Below are the code and all the weights of a small trained network. Each question names an input and a target symbol and asks about switching units off, where a switched-off unit gives its printed mean instead of its output.

import numpy as np


def w(rows, s, z=0):
    codes = np.array(rows[::2]) - 128.0
    scale = np.full(codes.shape[1], s)
    scale[-1] = z or s
    return codes * scale


def f(y):
    return y / 2 * (1 + np.tanh(0.7978845608 * (y + 0.044715 * y**3)))


def softmax(a):
    e = np.exp(a - a.max(-1, keepdims=True))
    return e / e.sum(-1, keepdims=True)


def log_softmax(a):
    a = a - a.max(-1, keepdims=True)
    return a - np.log(np.exp(a).sum(-1, keepdims=True))


def net(x, mask):
    ids = ['αβγεζηθλμξπστφψω'.index(c) for c in x.split()]
    T = len(ids)
    res = E[ids] + P[:T]
    r = res
    for j in range(3):
        rows = slice(4 * j, 4 * j + 4)
        q, k, v = (r @ M[0][rows].T for M in (Q, K, V))
        z = softmax(np.where(np.tri(T) > 0, q @ k.T / 4**0.5, -1e9)) @ v
        o = O[0][rows]
        res = res + np.where(mask[j], z, o[:, -1]) @ o[:, :-1]
    y = f(res @ A[0][:, :-1].T + A[0][:, -1])
    res = res + np.where(mask[3:7], y, B[0][:, -1]) @ B[0][:, :-1]
    return log_softmax(res[-1] @ U[:, :-1].T + U[:, -1])


Q, K, V, O, A, B = {}, {}, {}, {}, {}, {}
E = w([
[55,67,33,93,202,218,97],'α',
[178,160,55,108,45,160,106],'β',
[136,137,79,130,69,103,203],'γ',
[169,177,237,171,76,81,96],'ε',
[121,150,131,108,166,88,132],'ζ',
[195,133,105,193,189,205,125],'η',
[184,132,175,1,187,109,97],'θ',
[127,70,58,57,34,92,152],'λ',
[165,75,201,187,41,146,123],'μ',
[145,157,113,127,184,85,138],'ξ',
[166,83,195,47,107,139,107],'π',
[107,57,174,133,115,174,169],'σ',
[173,72,183,179,75,164,154],'τ',
[161,72,145,44,144,144,128],'φ',
[34,90,105,200,154,137,134],'ψ',
[118,98,87,67,70,95,88],'ω',
],0.021)
P = w([
[139,221,177,1,77,85,116],'0',
[192,167,143,93,74,105,123],'1',
[191,131,119,139,92,120,131],'2',
[185,105,102,170,107,137,136],'3',
[175,64,67,192,103,135,142],'4',
[170,41,45,220,114,144,145],'5',
[167,9,21,240,129,148,151],'6',
],0.0094)
Q[0] = w([
[123,49,152,108,107,149,204],'H0',
[163,103,54,198,144,127,116],'H0',
[172,120,62,145,36,115,165],'H0',
[137,111,176,152,147,122,99],'H0',
[106,159,153,160,194,66,104],'H1',
[115,108,214,145,114,100,88],'H1',
[153,203,162,175,188,184,155],'H1',
[64,120,177,110,221,159,58],'H1',
[142,144,150,47,242,162,98],'H2',
[83,158,196,173,173,134,150],'H2',
[91,186,164,201,176,98,39],'H2',
[9,167,44,122,161,167,178],'H2',
],0.011)
K[0] = w([
[151,82,150,120,104,133,153],'H0',
[119,119,155,129,181,158,135],'H0',
[96,86,146,200,134,175,129],'H0',
[164,163,175,84,113,68,162],'H0',
[123,189,110,73,116,118,99],'H1',
[152,149,162,135,99,62,128],'H1',
[96,194,143,95,100,90,120],'H1',
[162,155,109,72,160,69,153],'H1',
[161,147,102,41,149,123,115],'H2',
[76,159,104,119,130,25,143],'H2',
[89,252,136,166,116,31,130],'H2',
[125,126,23,173,177,110,94],'H2',
],0.014)
V[0] = w([
[145,94,132,141,121,116,147],'H0',
[90,108,152,112,81,126,125],'H0',
[178,132,160,96,109,132,175],'H0',
[176,104,98,173,121,119,147],'H0',
[105,107,99,146,49,127,38],'H1',
[41,127,140,104,145,134,92],'H1',
[133,96,103,101,125,8,161],'H1',
[141,154,81,121,114,139,144],'H1',
[173,167,111,153,139,156,92],'H2',
[142,167,116,109,147,121,67],'H2',
[133,93,109,132,165,183,139],'H2',
[134,114,137,161,160,92,151],'H2',
],0.015)
O[0] = w([
[121,135,178,159,176,103,103,182],'H0',
[152,113,92,111,191,141,113,178],'H0',
[174,188,123,196,151,124,93,254],'H0',
[86,134,82,140,86,59,120,160],'H0',
[154,119,54,2,101,119,40,137],'H1',
[126,59,158,86,87,127,152,38],'H1',
[116,120,119,155,71,20,149,126],'H1',
[171,184,118,121,18,177,115,96],'H1',
[91,147,164,113,111,205,96,91],'H2',
[80,81,138,175,129,169,66,65],'H2',
[174,161,212,142,147,184,127,131],'H2',
[141,139,174,101,133,136,134,108],'H2',
],0.0093,0.0095)
A[0] = w([
[5,120,162,99,18,66,194,219],'N0',
[147,249,254,2,143,70,89,61],'N1',
[205,112,166,106,110,82,100,252],'N2',
[161,170,227,86,37,56,93,172],'N3',
],0.0083,0.0039)
B[0] = w([
[86,120,175,78,36,98,97,162],'N0',
[167,157,94,102,94,156,246,160],'N1',
[114,110,140,176,209,149,121,255],'N2',
[212,82,124,190,177,183,175,175],'N3',
],0.013,0.0095)
U = w([
[132,84,90,119,125,199,160,134],'α',
[165,158,98,103,118,160,115,105],'β',
[163,165,109,132,97,121,164,110],'γ',
[54,118,63,131,156,146,159,195],'ε',
[138,122,155,124,126,129,111,134],'ζ',
[108,177,116,142,113,183,146,171],'η',
[72,99,100,172,140,157,155,123],'θ',
[174,73,104,138,126,127,141,2],'λ',
[99,162,46,82,162,130,150,144],'μ',
[137,132,167,137,111,136,120,136],'ξ',
[78,107,106,155,166,143,87,113],'π',
[184,124,87,143,198,158,184,154],'σ',
[133,185,75,105,141,140,167,78],'τ',
[127,123,103,136,134,155,142,87],'φ',
[124,117,122,83,131,128,140,200],'ψ',
[147,72,168,153,160,131,2,72],'ω',
],0.0096,0.0073)

Each question gives the input, a string of symbols that net reads in full, and the target symbol t.
The units are the heads (4 rows each of Q, K, V and O) and the neurons (one row each of A and B). Each row of codes is followed by its name. A weight is (code - 128) times the scale printed after its matrix; where a second scale follows, it is the last column's (O, A, B and U).
mask holds one flag per unit, heads first, then neurons. A switched-off unit (its flag False) gives its mean, the last column of its rows in O or B, instead of its output. The means were averaged over made-up inputs and are rounded, as every weight is.
A unit's drop is (log p(t) with every unit on - log p(t) with that unit switched off) / (log p(t) with every unit on - log p(t) with every unit switched off).
The circuit of an input: a set's keep is (log p(t) with only the set's units on - log p(t) with every unit switched off) / (log p(t) with every unit on - log p(t) with every unit switched off). Starting from all 7 units, units are removed one at a time, each time the one whose removal leaves the highest keep (on an exact tie, the one counted first), for as long as the keep stays at least 0.8.
units of the circuit, in order: the units of the circuit, biggest drop first
unit that matters most: the unit with the biggest drop
k most important neurons: the k neurons with the biggest drops, biggest first
heads that matter: for each layer, one digit per head in row order, 1 if its drop is at least 0.15 and else 0, layers parted by /
input ε σ ε η, target ε: units of the circuit, in order	H2, H0
input γ θ ε ψ η μ γ, target μ: heads that matter	110
input λ σ ε η γ, target η: units of the circuit, in order	H1, H2
input σ ε λ, target σ: heads that matter	101
input ε μ π ξ, target ε: heads that matter	001
input θ θ ε γ, target γ: heads that matter	110
input π λ σ α, target α: heads that matter	110
input α σ ψ σ θ σ θ, target ω: 2 most important neurons	N1, N3
input σ ψ π, target σ: unit that matters most	N1
input τ σ λ, target σ: 2 most important neurons	N0, N2
input π σ ω ω, target σ: 2 most important neurons	N0, N2
input η α η, target η: heads that matter	101
input θ γ ε σ μ, target σ: units of the circuit, in order	H2, N3
input λ β μ ξ μ ε β, target μ: unit that matters most	H1
input η π μ σ ε μ, target ω: heads that matter	110
input λ θ λ, target λ: units of the circuit, in order	H1, N3, N0
input ξ σ σ π α π β, target α: units of the circuit, in order	H0, H1
input θ η λ, target η: units of the circuit, in order	H1, H2
input π ε θ σ γ π, target ω: 2 most important neurons	N1, N3
input ψ ζ ω γ λ, target ψ: unit that matters most	N0
input η η γ ξ, target η: units of the circuit, in order	H1, H2, H0
input φ σ ε ψ θ γ, target ψ: heads that matter	100
input γ σ ε, target σ: heads that matter	000
